Here is a tiny trained network, its code and every weight. The questions are about switching its units off for an input and a class, where a switched-off unit gives its printed mean instead of its output.

import numpy as np


def w(rows, s, z=0):
    codes = np.array(rows[::2]) - 128.0
    scale = np.full(codes.shape[1], s)
    scale[-1] = z or s
    return codes * scale


def norm(h):
    return h / np.sqrt((h * h).mean(-1, keepdims=True) + 1e-5)


def f(y):
    return y / 2 * (1 + np.tanh(0.7978845608 * (y + 0.044715 * y**3)))


def log_softmax(a):
    a = a - a.max(-1, keepdims=True)
    return a - np.log(np.exp(a).sum(-1, keepdims=True))


def net(x, mask):
    res = np.array(x, float).reshape(1, 4) / 4 @ E
    u = 0
    for l in range(3):
        y = f(norm(res) @ A[l][:, :-1].T + A[l][:, -1])
        res = res + np.where(mask[u : u + 6], y, B[l][:, -1]) @ B[l][:, :-1]
        u += 6
    return log_softmax(norm(res)[-1] @ U[:, :-1].T + U[:, -1])


A, B = {}, {}
E = w([
[164,117,182,126,254,71,189,125],'x0',
[104,209,201,133,219,196,132,167],'x1',
[61,163,189,161,108,57,112,65],'x2',
[147,76,158,104,104,150,162,63],'x3',
],0.0087)
A[0] = w([
[103,102,125,49,157,189,88,67,86],'0.n1',
[167,103,254,118,56,200,203,80,30],'0.n2',
[117,170,124,114,142,91,81,158,1],'0.n3',
[165,157,184,95,164,119,202,167,114],'0.n4',
[132,71,138,186,54,215,138,59,238],'0.n5',
[100,100,112,151,138,103,187,74,135],'0.n6',
],0.0075,0.0028)
B[0] = w([
[149,205,72,62,139,153,131,40,145],'0.n1',
[201,210,137,111,161,180,202,105,186],'0.n2',
[188,108,93,110,86,109,163,132,123],'0.n3',
[51,174,206,152,94,152,76,142,189],'0.n4',
[107,147,124,110,133,44,65,135,254],'0.n5',
[161,89,134,214,225,91,140,1,168],'0.n6',
],0.008,0.0053)
A[1] = w([
[165,96,29,119,92,114,156,176,247],'1.n1',
[162,122,192,157,168,144,167,80,39],'1.n2',
[90,242,163,141,57,111,102,83,229],'1.n3',
[82,136,107,173,249,135,73,253,150],'1.n4',
[204,87,160,65,94,198,168,96,87],'1.n5',
[180,160,99,39,113,228,163,148,79],'1.n6',
],0.0071,0.0012)
B[1] = w([
[88,135,253,128,144,166,157,92,193],'1.n1',
[51,29,72,212,133,212,46,101,179],'1.n2',
[112,117,91,76,131,235,132,95,253],'1.n3',
[205,112,111,194,72,146,205,177,217],'1.n4',
[140,59,112,45,223,155,67,183,154],'1.n5',
[214,212,206,45,120,13,184,167,191],'1.n6',
],0.0063,0.0057)
A[2] = w([
[125,129,165,157,121,90,144,209,198],'2.n1',
[73,165,124,113,36,119,87,132,2],'2.n2',
[155,76,139,130,75,110,141,81,133],'2.n3',
[152,198,107,89,94,102,165,96,175],'2.n4',
[135,104,118,207,168,125,108,116,47],'2.n5',
[137,173,122,138,146,116,161,248,105],'2.n6',
],0.012,0.0021)
B[2] = w([
[92,91,100,196,102,170,149,100,201],'2.n1',
[107,38,87,79,73,172,56,98,253],'2.n2',
[112,173,98,186,200,56,183,136,214],'2.n3',
[166,156,75,157,134,155,184,168,205],'2.n4',
[179,128,105,40,96,119,126,172,185],'2.n5',
[110,103,196,220,1,75,151,186,253],'2.n6',
],0.0099,0.0058)
U = w([
[190,174,130,71,138,128,156,193,134],'0',
[104,97,73,101,82,151,96,118,176],'1',
[111,148,130,120,158,102,108,166,2],'2',
[140,115,87,152,182,3,141,104,152],'3',
[96,190,170,139,197,179,134,88,160],'4',
[133,125,168,204,72,130,162,207,153],'5',
[166,69,155,94,176,130,136,157,93],'6',
],0.019,0.0065)

Each question gives the input, the list of numbers given to net, and the class t.
The units are the neurons (one row each of A and B). Each row of codes is followed by its name. A weight is (code - 128) times the scale printed after its matrix; where a second scale follows, it is the last column's (A, B and U).
mask holds one flag per neuron, layer by layer. A switched-off neuron (its flag False) gives its mean, the last column of its row in B, instead of its output. The means were averaged over made-up inputs and are rounded, as every weight is.
A unit's drop is (log p(t) with every unit on - log p(t) with that unit switched off) / (log p(t) with every unit on - log p(t) with every unit switched off).
The circuit of an input: a set's keep is (log p(t) with only the set's units on - log p(t) with every unit switched off) / (log p(t) with every unit on - log p(t) with every unit switched off). Starting from the 12 units with the biggest drops (on a tie, the unit counted first), units are removed one at a time, each time the one whose removal leaves the highest keep (on an exact tie, the one counted first), for as long as the keep stays at least 0.8.
units of the circuit, in order: the units of the circuit, biggest drop first
k most important neurons: the k neurons with the biggest drops, biggest first
k most important neurons of layer l: the k neurons of layer l with the biggest drops, biggest first
drop of u: that unit's drop, to one decimal
input [-1,-1,5,0], class 1: units of the circuit, in order => [2.n2]
input [8,0,3,7], class 4: units of the circuit, in order => [0.n4; 2.n6]
input [-8,2,-7,-3], class 5: units of the circuit, in order => [2.n6; 1.n6]
input [4,1,-4,8], class 4: 2 most important neurons of layer 1 => [1.n2; 1.n4]
input [3,2,-8,8], class 0: 3 most important neurons of layer 0 => [0.n2; 0.n1; 0.n6]
input [-2,-7,-5,-2], class 3: 2 most important neurons => [2.n3; 0.n4]
input [7,2,1,4], class 4: units of the circuit, in order => [0.n4; 2.n6]
input [-6,3,0,8], class 0: units of the circuit, in order => [0.n2; 1.n6]
input [-3,1,1,5], class 0: 2 most important neurons => [0.n2; 2.n4]
input [7,1,-2,8], class 4: 2 most important neurons => [0.n4; 0.n2]
input [-4,3,7,5], class 4: 3 most important neurons => [0.n2; 2.n6; 2.n5]
input [-4,-8,8,2], class 3: 2 most important neurons => [2.n3; 0.n6]
input [-1,-1,3,0], class 1: 4 most important neurons => [1.n4; 2.n2; 1.n6; 1.n3]
input [-2,-1,1,7], class 0: units of the circuit, in order => [0.n2]
input [2,-6,-8,8], class 3: 3 most important neurons => [2.n3; 0.n5; 1.n3]
input [-2,3,8,0], class 1: 2 most important neurons of layer 2 => [2.n2; 2.n3]
input [-3,-4,0,3], class 3: 2 most important neurons of layer 0 => [0.n4; 0.n6]
input [-7,6,4,-4], class 1: 2 most important neurons => [2.n2; 1.n3]
input [6,5,5,-6], class 5: drop of 2.n3 => 0.0
input [-3,-6,-1,7], class 3: units of the circuit, in order => [2.n3]
input [-4,4,7,1], class 1: drop of 2.n2 => 0.2
input [-6,5,4,7], class 4: 2 most important neurons of layer 1 => [1.n3; 1.n4]
input [5,6,4,-3], class 5: drop of 1.n4 => 0.2
